Below are the code and all the weights of a small trained network. Each question names an input and a target symbol and asks about switching units off, where a switched-off unit gives its printed mean instead of its output.

import numpy as np


def w(rows, s, z=0):
    codes = np.array(rows[::2]) - 128.0
    scale = np.full(codes.shape[1], s)
    scale[-1] = z or s
    return codes * scale


def norm(h):
    return h / np.sqrt((h * h).mean(-1, keepdims=True) + 1e-5)


def f(y):
    return np.maximum(y, 0)


def softmax(a):
    e = np.exp(a - a.max(-1, keepdims=True))
    return e / e.sum(-1, keepdims=True)


def log_softmax(a):
    a = a - a.max(-1, keepdims=True)
    return a - np.log(np.exp(a).sum(-1, keepdims=True))


def net(x, mask):
    ids = ['ΓΘΞΣΨΩαβδλμτ'.index(c) for c in x.split()]
    T = len(ids)
    res = E[ids] + P[:T]
    u = 0
    for l in range(2):
        q, k, v = (norm(res) @ M[l].T for M in (Q, K, V))
        z = softmax(np.where(np.tri(T) > 0, q @ k.T / 2**0.5, -1e9)) @ v
        res = res + np.where(mask[u], z, O[l][:, -1]) @ O[l][:, :-1]
        u += 1
        y = f(norm(res) @ A[l][:, :-1].T + A[l][:, -1])
        res = res + np.where(mask[u : u + 8], y, B[l][:, -1]) @ B[l][:, :-1]
        u += 8
    return log_softmax(norm(res)[-1] @ U[:, :-1].T + U[:, -1])


Q, K, V, O, A, B = {}, {}, {}, {}, {}, {}
E = w([
[168,109,85,132,169,165,73,152,144],'Γ',
[137,164,118,111,62,103,120,97,147],'Θ',
[114,139,147,183,131,177,76,60,117],'Ξ',
[187,146,85,180,62,82,118,153,98],'Σ',
[109,144,110,106,163,129,126,138,101],'Ψ',
[99,103,120,158,86,143,140,117,96],'Ω',
[132,22,96,90,117,131,129,117,132],'α',
[109,160,61,131,117,192,116,133,147],'β',
[187,78,109,119,66,120,85,135,147],'δ',
[130,115,118,107,151,134,118,134,121],'λ',
[102,59,138,161,147,136,144,5,67],'μ',
[100,121,134,154,131,130,190,101,101],'τ',
],0.022)
P = w([
[140,131,212,202,210,66,186,147,188],'0',
[216,242,77,10,93,38,74,157,5],'1',
[67,132,110,154,236,35,62,22,190],'2',
[202,226,83,13,85,84,63,120,30],'3',
[73,125,102,124,192,67,52,46,210],'4',
[201,210,80,2,66,127,33,114,60],'5',
[86,107,95,122,159,89,34,61,231],'6',
],0.01)
Q[0] = w([
[105,81,104,198,247,100,86,119,220],'L0H0',
[96,164,162,195,153,103,144,224,254],'L0H0',
],0.0077)
K[0] = w([
[39,82,121,108,57,199,83,123,128],'L0H0',
[66,175,6,107,90,156,112,115,158],'L0H0',
],0.011)
V[0] = w([
[136,165,25,158,159,217,204,169,94],'L0H0',
[145,201,186,40,162,89,164,80,253],'L0H0',
],0.0062)
O[0] = w([
[64,120,79,217,47,118,135,143,83,22],'L0H0',
[128,138,2,177,172,167,123,112,138,255],'L0H0',
],0.016,0.002)
A[0] = w([
[138,194,77,169,31,84,64,136,60,44],'L0N0',
[113,164,120,117,177,255,77,63,28,137],'L0N1',
[192,145,63,90,152,72,98,203,123,221],'L0N2',
[60,83,249,130,163,116,116,142,215,109],'L0N3',
[59,64,219,143,138,81,143,181,183,124],'L0N4',
[166,144,73,203,94,40,73,101,110,152],'L0N5',
[176,129,89,49,143,238,62,147,113,48],'L0N6',
[139,146,60,124,60,52,49,51,58,3],'L0N7',
],0.008,0.0043)
B[0] = w([
[100,71,164,122,127,122,100,114,118,199],'L0N0',
[172,120,132,133,79,76,112,173,109,248],'L0N1',
[112,106,192,171,162,141,114,120,123,255],'L0N2',
[50,169,143,131,148,217,28,139,141,167],'L0N3',
[120,67,110,77,105,194,189,184,9,141],'L0N4',
[104,182,118,73,190,145,169,121,96,216],'L0N5',
[102,156,121,112,116,116,198,82,83,208],'L0N6',
[110,146,116,92,116,171,144,188,142,209],'L0N7',
],0.011,0.0094)
Q[1] = w([
[50,155,165,181,172,129,180,128,231],'L1H0',
[42,90,192,88,252,166,84,119,160],'L1H0',
],0.011)
K[1] = w([
[121,199,72,6,95,69,73,52,142],'L1H0',
[143,101,89,91,50,173,84,63,149],'L1H0',
],0.012)
V[1] = w([
[128,63,123,30,161,209,177,166,178],'L1H0',
[149,3,119,160,135,95,146,103,79],'L1H0',
],0.012)
O[1] = w([
[150,108,83,4,141,117,209,106,165,5],'L1H0',
[139,48,75,110,82,31,41,60,106,31],'L1H0',
],0.016,0.0018)
A[1] = w([
[89,103,131,157,94,117,58,104,83,5],'L1N0',
[107,91,159,90,127,125,157,161,214,135],'L1N1',
[249,129,171,89,62,96,163,119,149,1],'L1N2',
[101,151,189,175,110,187,139,152,92,177],'L1N3',
[112,179,87,115,107,218,178,189,68,16],'L1N4',
[162,111,87,62,146,78,157,109,187,117],'L1N5',
[146,88,98,123,94,125,162,163,38,114],'L1N6',
[137,134,132,210,151,44,142,111,133,53],'L1N7',
],0.014,0.0051)
B[1] = w([
[75,82,129,139,248,121,200,85,170,194],'L1N0',
[47,142,100,158,132,120,113,241,81,150],'L1N1',
[111,125,122,248,171,165,166,150,159,141],'L1N2',
[93,184,104,101,59,124,104,65,196,252],'L1N3',
[178,37,134,185,122,97,160,108,41,212],'L1N4',
[124,139,157,205,97,116,93,149,138,176],'L1N5',
[120,184,141,114,79,190,122,178,188,193],'L1N6',
[205,160,130,59,58,130,148,169,88,152],'L1N7',
],0.014,0.012)
U = w([
[110,113,162,56,89,206,89,175,73,154],'Γ',
[216,118,120,106,158,172,102,125,92,244],'Θ',
[161,153,248,109,81,102,163,95,84,143],'Ξ',
[107,81,185,115,174,97,124,81,132,170],'Σ',
[63,106,70,203,103,149,128,124,82,4],'Ψ',
[93,118,160,179,122,127,102,240,133,101],'Ω',
[133,136,90,82,85,88,192,108,179,187],'α',
[82,168,188,121,102,171,92,97,196,85],'β',
[121,165,142,126,186,152,223,144,163,87],'δ',
[139,215,49,90,97,110,88,154,107,90],'λ',
[165,101,152,156,67,76,82,150,137,224],'μ',
[73,110,41,75,111,109,77,161,155,132],'τ',
],0.011,0.0034)

Each question gives the input, a string of symbols that net reads in full, and the target symbol t.
The units are the heads (2 rows each of Q, K, V and O) and the neurons (one row each of A and B). Each row of codes is followed by its name. A weight is (code - 128) times the scale printed after its matrix; where a second scale follows, it is the last column's (O, A, B and U).
mask holds one flag per unit, layer by layer, with each layer's heads first. A switched-off unit (its flag False) gives its mean, the last column of its rows in O or B, instead of its output. The means were averaged over made-up inputs and are rounded, as every weight is.
A unit's drop is (log p(t) with every unit on - log p(t) with that unit switched off) / (log p(t) with every unit on - log p(t) with every unit switched off).
The circuit of an input: a set's keep is (log p(t) with only the set's units on - log p(t) with every unit switched off) / (log p(t) with every unit on - log p(t) with every unit switched off). Starting from the 12 units with the biggest drops (on a tie, the unit counted first), units are removed one at a time, each time the one whose removal leaves the highest keep (on an exact tie, the one counted first), for as long as the keep stays at least 0.8.
units of the circuit, in order: the units of the circuit, biggest drop first
unit that matters most: the unit with the biggest drop
top k neurons: the k neurons with the biggest drops, biggest first
k most important neurons of layer l: the k neurons of layer l with the biggest drops, biggest first
input β Ψ μ τ Σ Γ, target β: units of the circuit, in order	(L0H0; L1H0; L1N3; L1N0)
input δ μ Σ, target Σ: unit that matters most	L0N1
input Ψ Ξ λ Σ Σ λ, target Ψ: 2 most important neurons of layer 0	(L0N7; L0N3)
input Γ Ξ α, target τ: 2 most important neurons of layer 0	(L0N5; L0N3)
input Σ Σ Σ, target Ξ: 3 most important neurons of layer 0	(L0N5; L0N1; L0N7)
input μ Ψ Ψ τ Ξ Σ, target μ: 3 most important neurons of layer 1	(L1N5; L1N3; L1N2)
input μ Ψ Ξ Ξ τ, target β: units of the circuit, in order	(L0N3; L0H0)
input Θ τ τ Θ Γ, target δ: units of the circuit, in order	(L1H0; L0N7)
input δ Σ Γ Σ Ψ, target Ω: 2 most important neurons of layer 1	(L1N5; L1N3)
input Γ β δ, target Ω: units of the circuit, in order	(L1N1; L1N3; L0H0)
input Ψ α Ψ Σ τ, target τ: units of the circuit, in order	(L1H0; L1N4; L0N3)
input Ψ δ μ Ψ Ψ μ, target Ψ: top 4 neurons	(L0N7; L1N0; L1N4; L0N2)
input Σ Θ Γ Ξ μ α Γ, target τ: units of the circuit, in order	(L1H0; L1N1)
input Σ δ Ψ Γ Σ Γ, target Σ: units of the circuit, in order	(L1H0; L0H0; L1N0; L0N4)
input Ξ Ψ δ Ψ Γ Ξ, target Ξ: units of the circuit, in order	(L1H0; L1N4; L0H0; L0N6)
input β μ μ δ, target β: units of the circuit, in order	(L0H0; L1H0; L1N3; L0N1)
input Ξ Σ Ξ Γ, target Ξ: unit that matters most	L0N3
input β Γ Ξ δ Ψ δ Γ, target Ω: units of the circuit, in order	(L1H0; L1N5; L1N1; L1N3)
input Γ Ξ δ τ, target Γ: 2 most important neurons of layer 0	(L0N1; L0N7)
input Ψ Ψ Γ Θ Ψ β, target Ψ: units of the circuit, in order	(L0H0; L1N4)
input Σ Ψ Ξ β, target Σ: units of the circuit, in order	(L1H0; L1N0; L0H0; L0N4)
input μ Ξ Γ Ω, target μ: unit that matters most	L0N4
input τ μ Ψ δ Σ, target Ω: top 2 neurons	(L0N7; L1N1)
input Γ μ τ Γ, target Γ: top 2 neurons	(L0N1; L0N7)
input Ψ β Ξ μ, target Ψ: top 3 neurons	(L0N7; L1N0; L1N4)
input Ψ Ξ Ψ, target β: top 3 neurons	(L1N3; L0N7; L0N5)
input τ Ξ Ψ Γ Ω δ, target τ: top 3 neurons	(L0N4; L0N7; L1N4)
input τ δ Σ τ Ψ Σ β, target Ψ: units of the circuit, in order	(L1N4)
